Below is a small trained network, with its code and all its weights. Each question gives an input and a class and asks what happens when units are switched off, that is, made to give their printed mean instead of their output.

import numpy as np


def w(rows, s, z=0):
    codes = np.array(rows[::2]) - 128.0
    scale = np.full(codes.shape[1], s)
    scale[-1] = z or s
    return codes * scale


def f(y):
    return np.maximum(y, 0)


def log_softmax(a):
    a = a - a.max(-1, keepdims=True)
    return a - np.log(np.exp(a).sum(-1, keepdims=True))


def net(x, mask):
    res = np.array(x, float).reshape(1, 6) / 4 @ E
    y = f(res @ A[0][:, :-1].T + A[0][:, -1])
    res = res + np.where(mask, y, B[0][:, -1]) @ B[0][:, :-1]
    return log_softmax(res[-1] @ U[:, :-1].T + U[:, -1])


A, B = {}, {}
E = w([
[182,125,174,127,104,146,38],'x0',
[172,151,175,147,166,205,93],'x1',
[8,213,145,135,164,100,146],'x2',
[50,64,203,25,145,132,128],'x3',
[87,137,198,140,3,191,170],'x4',
[145,75,186,202,127,90,150],'x5',
],0.012)
A[0] = w([
[227,66,133,135,37,100,126,96],'N0',
[169,162,214,247,188,183,113,130],'N1',
[162,153,57,92,94,170,103,74],'N2',
[174,78,99,126,64,214,142,129],'N3',
[200,103,110,145,178,80,136,87],'N4',
[80,99,201,118,65,118,168,85],'N5',
[162,116,105,101,212,60,164,99],'N6',
[252,35,132,191,61,154,113,105],'N7',
[116,84,69,197,220,48,153,83],'N8',
[136,61,105,175,198,120,140,37],'N9',
[48,175,57,187,129,130,214,93],'N10',
[19,102,216,127,106,142,238,104],'N11',
[81,60,103,225,164,105,183,118],'N12',
[107,113,169,63,174,144,85,2],'N13',
[148,87,95,70,239,87,49,133],'N14',
[199,174,119,97,34,140,78,191],'N15',
[24,61,114,64,210,159,137,145],'N16',
[131,157,81,20,120,167,62,94],'N17',
[106,154,1,209,219,74,214,132],'N18',
[41,124,172,44,102,108,157,127],'N19',
],0.0092,0.0074)
B[0] = w([
[83,10,124,181,154,114,170,209],'N0',
[167,190,175,177,65,169,64,214],'N1',
[121,142,88,141,150,156,145,164],'N2',
[144,138,128,133,168,177,213,195],'N3',
[194,90,104,142,157,139,117,180],'N4',
[114,101,126,141,63,142,137,188],'N5',
[168,124,112,131,145,86,84,183],'N6',
[98,67,186,213,184,152,186,248],'N7',
[191,110,121,106,107,76,107,201],'N8',
[208,142,111,102,118,137,123,156],'N9',
[79,217,129,157,99,86,191,214],'N10',
[160,96,146,53,59,120,130,228],'N11',
[153,166,91,111,107,92,149,184],'N12',
[79,100,152,107,165,163,89,153],'N13',
[150,122,131,119,203,134,84,211],'N14',
[109,87,65,186,111,183,123,211],'N15',
[89,136,176,75,152,104,130,207],'N16',
[66,159,75,117,155,196,146,176],'N17',
[156,209,127,145,131,36,145,248],'N18',
[58,63,115,65,99,129,125,208],'N19',
],0.011,0.016)
U = w([
[64,39,148,219,28,100,52,254],'0',
[163,176,233,224,76,255,57,126],'1',
[97,168,1,119,144,244,150,130],'2',
[81,70,188,50,25,161,191,89],'3',
[102,211,115,160,91,39,199,98],'4',
[133,51,159,243,157,197,215,132],'5',
[65,111,198,70,233,168,62,100],'6',
[207,119,98,148,190,90,78,129],'7',
],0.0093,0.006)

Each question gives the input, the list of numbers given to net, and the class t.
The units are the neurons (one row each of A and B). Each row of codes is followed by its name. A weight is (code - 128) times the scale printed after its matrix; where a second scale follows, it is the last column's (A, B and U).
mask holds one flag per neuron, in row order. A switched-off neuron (its flag False) gives its mean, the last column of its row in B, instead of its output. The means were averaged over made-up inputs and are rounded, as every weight is.
A unit's drop is (log p(t) with every unit on - log p(t) with that unit switched off) / (log p(t) with every unit on - log p(t) with every unit switched off).
The circuit of an input: a set's keep is (log p(t) with only the set's units on - log p(t) with every unit switched off) / (log p(t) with every unit on - log p(t) with every unit switched off). Starting from the 12 units with the biggest drops (on a tie, the unit counted first), units are removed one at a time, each time the one whose removal leaves the highest keep (on an exact tie, the one counted first), for as long as the keep stays at least 0.8.
units of the circuit, in order: the units of the circuit, biggest drop first
unit that matters most: the unit with the biggest drop
top k neurons: the k neurons with the biggest drops, biggest first
drop of u: that unit's drop, to one decimal
input [-6,-2,4,5,-6,8], class 4: unit that matters most => N18
input [1,-1,-3,2,-3,0], class 7: units of the circuit, in order => (N7; N14)
input [7,1,3,0,-4,-2], class 6: units of the circuit, in order => (N14; N18)
input [2,3,-1,5,-5,6], class 6: top 2 neurons => (N18; N13)
input [-8,8,3,-3,-5,6], class 4: top 3 neurons => (N18; N10; N12)
input [6,0,0,-7,-4,-1], class 5: top 2 neurons => (N7; N15)
input [8,0,2,-2,0,6], class 1: top 3 neurons => (N1; N19; N3)
input [-8,-1,2,4,1,0], class 3: top 2 neurons => (N11; N19)
input [4,5,-4,6,6,1], class 5: top 2 neurons => (N7; N3)
input [-3,2,-1,-5,1,0], class 4: drop of N18 => 0.3
input [4,8,3,-3,-6,-4], class 1: drop of N1 => 1.5
input [3,6,6,-6,-2,6], class 1: drop of N1 => 0.6
